Below are the code and all the weights of a small trained network. Each question names an input and a class and asks about switching units off, where a switched-off unit gives its printed mean instead of its output.

import numpy as np


def w(rows, s, z=0):
    codes = np.array(rows[::2]) - 128.0
    scale = np.full(codes.shape[1], s)
    scale[-1] = z or s
    return codes * scale


def norm(h):
    return h / np.sqrt((h * h).mean(-1, keepdims=True) + 1e-5)


def f(y):
    return y / 2 * (1 + np.tanh(0.7978845608 * (y + 0.044715 * y**3)))


def log_softmax(a):
    a = a - a.max(-1, keepdims=True)
    return a - np.log(np.exp(a).sum(-1, keepdims=True))


def net(x, mask):
    res = np.array(x, float).reshape(1, 7) / 4 @ E
    u = 0
    for l in range(2):
        y = f(norm(res) @ A[l][:, :-1].T + A[l][:, -1])
        res = res + np.where(mask[u : u + 8], y, B[l][:, -1]) @ B[l][:, :-1]
        u += 8
    return log_softmax(norm(res)[-1] @ U[:, :-1].T + U[:, -1])


A, B = {}, {}
E = w([
[103,254,196,170,248,161,161,103],'x0',
[128,143,131,106,114,149,121,137],'x1',
[138,128,117,134,131,118,130,111],'x2',
[117,124,138,122,126,139,125,143],'x3',
[107,91,138,162,153,116,137,143],'x4',
[125,135,234,181,83,126,2,62],'x5',
[152,186,141,229,68,105,148,204],'x6',
],0.0033)
A[0] = w([
[105,147,27,97,165,163,247,190,78],'L0N1',
[82,69,100,47,198,183,135,52,52],'L0N2',
[143,186,124,123,47,158,144,114,99],'L0N3',
[59,112,89,191,151,99,119,224,104],'L0N4',
[194,159,71,106,116,138,78,156,31],'L0N5',
[100,75,76,116,60,115,104,140,130],'L0N6',
[168,181,190,140,202,133,128,107,67],'L0N7',
[131,191,95,255,32,166,204,201,3],'L0N8',
],0.0043,0.0014)
B[0] = w([
[207,158,131,123,210,80,46,178,253],'L0N1',
[131,162,253,89,62,76,203,107,181],'L0N2',
[114,96,137,118,168,119,128,137,143],'L0N3',
[141,120,114,59,145,120,107,91,165],'L0N4',
[87,84,153,92,139,120,83,140,125],'L0N5',
[119,132,51,160,126,171,102,160,198],'L0N6',
[61,141,69,143,114,136,91,160,163],'L0N7',
[112,118,215,53,90,89,205,58,235],'L0N8',
],0.006,0.0031)
A[1] = w([
[100,189,134,177,194,179,156,118,93],'L1N1',
[112,113,180,183,119,194,3,87,69],'L1N2',
[164,244,138,158,155,140,157,155,158],'L1N3',
[81,204,142,109,221,164,140,104,111],'L1N4',
[181,96,163,82,67,124,181,97,249],'L1N5',
[157,38,72,119,73,160,109,160,106],'L1N6',
[113,126,209,190,56,115,85,76,193],'L1N7',
[200,173,150,78,123,167,61,110,168],'L1N8',
],0.0055,0.0018)
B[1] = w([
[73,87,103,147,55,159,99,113,158],'L1N1',
[230,123,84,68,215,72,165,214,213],'L1N2',
[132,44,127,109,117,159,83,93,199],'L1N3',
[92,80,64,187,2,175,107,126,190],'L1N4',
[45,205,214,196,159,176,170,91,222],'L1N5',
[46,170,120,225,101,209,76,83,212],'L1N6',
[159,136,90,53,182,116,182,150,253],'L1N7',
[171,83,91,227,151,44,146,160,174],'L1N8',
],0.0048,0.0043)
U = w([
[226,107,77,86,229,79,99,200,254],'0',
[27,98,64,206,44,239,47,101,89],'1',
[86,157,255,75,84,100,234,50,31],'2',
],0.0085,0.00073)

Each question gives the input, the list of numbers given to net, and the class t.
The units are the neurons (one row each of A and B). Each row of codes is followed by its name. A weight is (code - 128) times the scale printed after its matrix; where a second scale follows, it is the last column's (A, B and U).
mask holds one flag per neuron, layer by layer. A switched-off neuron (its flag False) gives its mean, the last column of its row in B, instead of its output. The means were averaged over made-up inputs and are rounded, as every weight is.
A unit's drop is (log p(t) with every unit on - log p(t) with that unit switched off) / (log p(t) with every unit on - log p(t) with every unit switched off).
The circuit of an input: a set's keep is (log p(t) with only the set's units on - log p(t) with every unit switched off) / (log p(t) with every unit on - log p(t) with every unit switched off). Starting from the 12 units with the biggest drops (on a tie, the unit counted first), units are removed one at a time, each time the one whose removal leaves the highest keep (on an exact tie, the one counted first), for as long as the keep stays at least 0.8.
units of the circuit, in order: the units of the circuit, biggest drop first
most important unit: the unit with the biggest drop
top k neurons: the k neurons with the biggest drops, biggest first
k most important neurons of layer l: the k neurons of layer l with the biggest drops, biggest first
drop when u is switched off: that unit's drop, to one decimal
input [-6,-6,7,-5,-4,6,5], class 0: 4 most important neurons of layer 1 => [L1N2; L1N7; L1N4; L1N1]
input [4,1,4,-5,2,7,0], class 0: units of the circuit, in order => [L1N2]
input [-7,-4,-6,3,-2,-4,-8], class 2: 2 most important neurons of layer 0 => [L0N2; L0N7]
input [-6,4,0,2,-8,8,6], class 0: units of the circuit, in order => [L1N2; L1N7]
input [0,2,-3,6,0,4,3], class 0: top 2 neurons => [L0N2; L1N2]
input [-4,3,-7,-7,7,5,7], class 2: top 2 neurons => [L0N8; L0N1]
input [-2,-7,1,4,2,6,7], class 2: 2 most important neurons of layer 0 => [L0N8; L0N1]
input [-4,-2,6,2,-8,3,-6], class 2: 2 most important neurons of layer 0 => [L0N2; L0N1]
input [-7,-5,-4,0,-5,4,8], class 2: 2 most important neurons of layer 0 => [L0N8; L0N7]
input [5,-6,-4,3,-1,-5,8], class 2: top 2 neurons => [L0N8; L1N2]
input [8,5,1,8,-3,-2,-6], class 1: top 2 neurons => [L1N4; L0N8]
input [5,-1,-7,2,-6,4,2], class 1: 3 most important neurons of layer 1 => [L1N4; L1N1; L1N3]
input [-6,-3,-5,-7,-6,-4,-8], class 2: top 2 neurons => [L0N2; L1N4]
input [-6,-1,8,-6,-1,-4,1], class 1: units of the circuit, in order => [L1N6]
input [3,1,-8,-7,7,4,4], class 0: 2 most important neurons of layer 1 => [L1N7; L1N2]
input [-7,-2,-2,3,-1,-5,-5], class 1: top 2 neurons => [L1N6; L0N8]
input [8,-4,3,4,-2,2,8], class 1: 2 most important neurons of layer 1 => [L1N4; L1N1]
input [-4,-5,1,8,-3,2,7], class 2: drop when L0N8 is switched off => 1.0
input [0,-5,4,-4,8,-1,4], class 2: drop when L0N8 is switched off => 0.2
input [3,7,-8,3,-2,0,2], class 1: most important unit => L0N2
input [-1,-5,-6,-8,-2,-4,7], class 2: drop when L0N8 is switched off => 2.7
